Here is a tiny trained network, its code and every weight. The questions are about switching its units off for an input and a class, where a switched-off unit gives its printed mean instead of its output.

import numpy as np


def w(rows, s, z=0):
    codes = np.array(rows[::2]) - 128.0
    scale = np.full(codes.shape[1], s)
    scale[-1] = z or s
    return codes * scale


def f(y):
    return y / 2 * (1 + np.tanh(0.7978845608 * (y + 0.044715 * y**3)))


def log_softmax(a):
    a = a - a.max(-1, keepdims=True)
    return a - np.log(np.exp(a).sum(-1, keepdims=True))


def net(x, mask):
    res = np.array(x, float).reshape(1, 7) / 4 @ E
    y = f(res @ A[0][:, :-1].T + A[0][:, -1])
    res = res + np.where(mask, y, B[0][:, -1]) @ B[0][:, :-1]
    return log_softmax(res[-1] @ U[:, :-1].T + U[:, -1])


A, B = {}, {}
E = w([
[111,116,121,162,145],'x0',
[135,249,219,95,128],'x1',
[254,188,103,155,184],'x2',
[89,71,93,90,154],'x3',
[64,133,112,137,210],'x4',
[164,129,199,229,104],'x5',
[106,224,94,175,196],'x6',
],0.0085)
A[0] = w([
[173,142,130,174,115,120],'N1',
[124,119,227,107,52,255],'N2',
[173,150,71,201,126,157],'N3',
[170,160,63,62,75,165],'N4',
[189,157,155,203,117,147],'N5',
[201,168,151,217,109,114],'N6',
[55,240,109,90,168,121],'N7',
[188,161,122,198,90,130],'N8',
[254,159,90,114,166,169],'N9',
[190,173,146,218,105,119],'N10',
],0.0096,0.0092)
B[0] = w([
[126,146,201,88,137,159],'N1',
[167,161,124,109,18,248],'N2',
[181,100,175,86,159,189],'N3',
[176,100,139,128,2,185],'N4',
[121,172,247,46,141,203],'N5',
[88,149,238,109,190,204],'N6',
[78,152,70,196,96,194],'N7',
[141,145,216,111,150,186],'N8',
[106,30,131,54,87,228],'N9',
[116,157,196,99,179,202],'N10',
],0.0088,0.011)
U = w([
[119,11,52,117,69,224],'0',
[161,126,175,76,199,2],'1',
[189,148,174,97,93,202],'2',
[184,92,69,150,204,52],'3',
[82,197,105,157,184,90],'4',
],0.011,0.0065)

Each question gives the input, the list of numbers given to net, and the class t.
The units are the neurons (one row each of A and B). Each row of codes is followed by its name. A weight is (code - 128) times the scale printed after its matrix; where a second scale follows, it is the last column's (A, B and U).
mask holds one flag per neuron, in row order. A switched-off neuron (its flag False) gives its mean, the last column of its row in B, instead of its output. The means were averaged over made-up inputs and are rounded, as every weight is.
A unit's drop is (log p(t) with every unit on - log p(t) with that unit switched off) / (log p(t) with every unit on - log p(t) with every unit switched off).
The circuit of an input: a set's keep is (log p(t) with only the set's units on - log p(t) with every unit switched off) / (log p(t) with every unit on - log p(t) with every unit switched off). Starting from all 10 units, units are removed one at a time, each time the one whose removal leaves the highest keep (on an exact tie, the one counted first), for as long as the keep stays at least 0.8.
units of the circuit, in order: the units of the circuit, biggest drop first
most important unit: the unit with the biggest drop
top k neurons: the k neurons with the biggest drops, biggest first
drop of u: that unit's drop, to one decimal
input [2,3,2,-2,1,2,7], class 1: top neuron	(N2)
input [-6,2,-6,7,-1,1,8], class 4: units of the circuit, in order	(N9; N7)
input [0,7,8,-4,-3,-2,5], class 1: top 3 neurons	(N6; N10; N2)
input [1,7,-8,1,0,-4,4], class 4: top 3 neurons	(N9; N7; N4)
input [6,7,2,-1,-1,6,2], class 1: top 3 neurons	(N6; N10; N4)
input [-2,0,1,-1,1,6,1], class 1: units of the circuit, in order	(N4; N6; N10)
input [-5,6,5,7,6,2,1], class 4: units of the circuit, in order	(N7; N2; N3)
input [3,5,-8,7,-6,-1,-7], class 0: top 2 neurons	(N5; N6)
input [-3,6,3,-3,8,-7,0], class 4: top 2 neurons	(N7; N2)
input [-2,-2,0,4,2,3,-2], class 0: top 4 neurons	(N5; N6; N10; N8)
input [-3,1,-6,8,5,6,7], class 4: top 3 neurons	(N9; N4; N2)
input [-7,0,-8,2,8,-1,4], class 4: top 3 neurons	(N9; N4; N2)
input [5,1,0,4,4,-7,0], class 0: drop of N5	0.3
input [-6,1,-8,-8,1,-7,-4], class 0: drop of N10	0.2
input [2,8,-3,-7,1,-7,-3], class 0: drop of N5	0.3
input [-5,2,-5,-5,8,-7,0], class 0: most important unit	N6
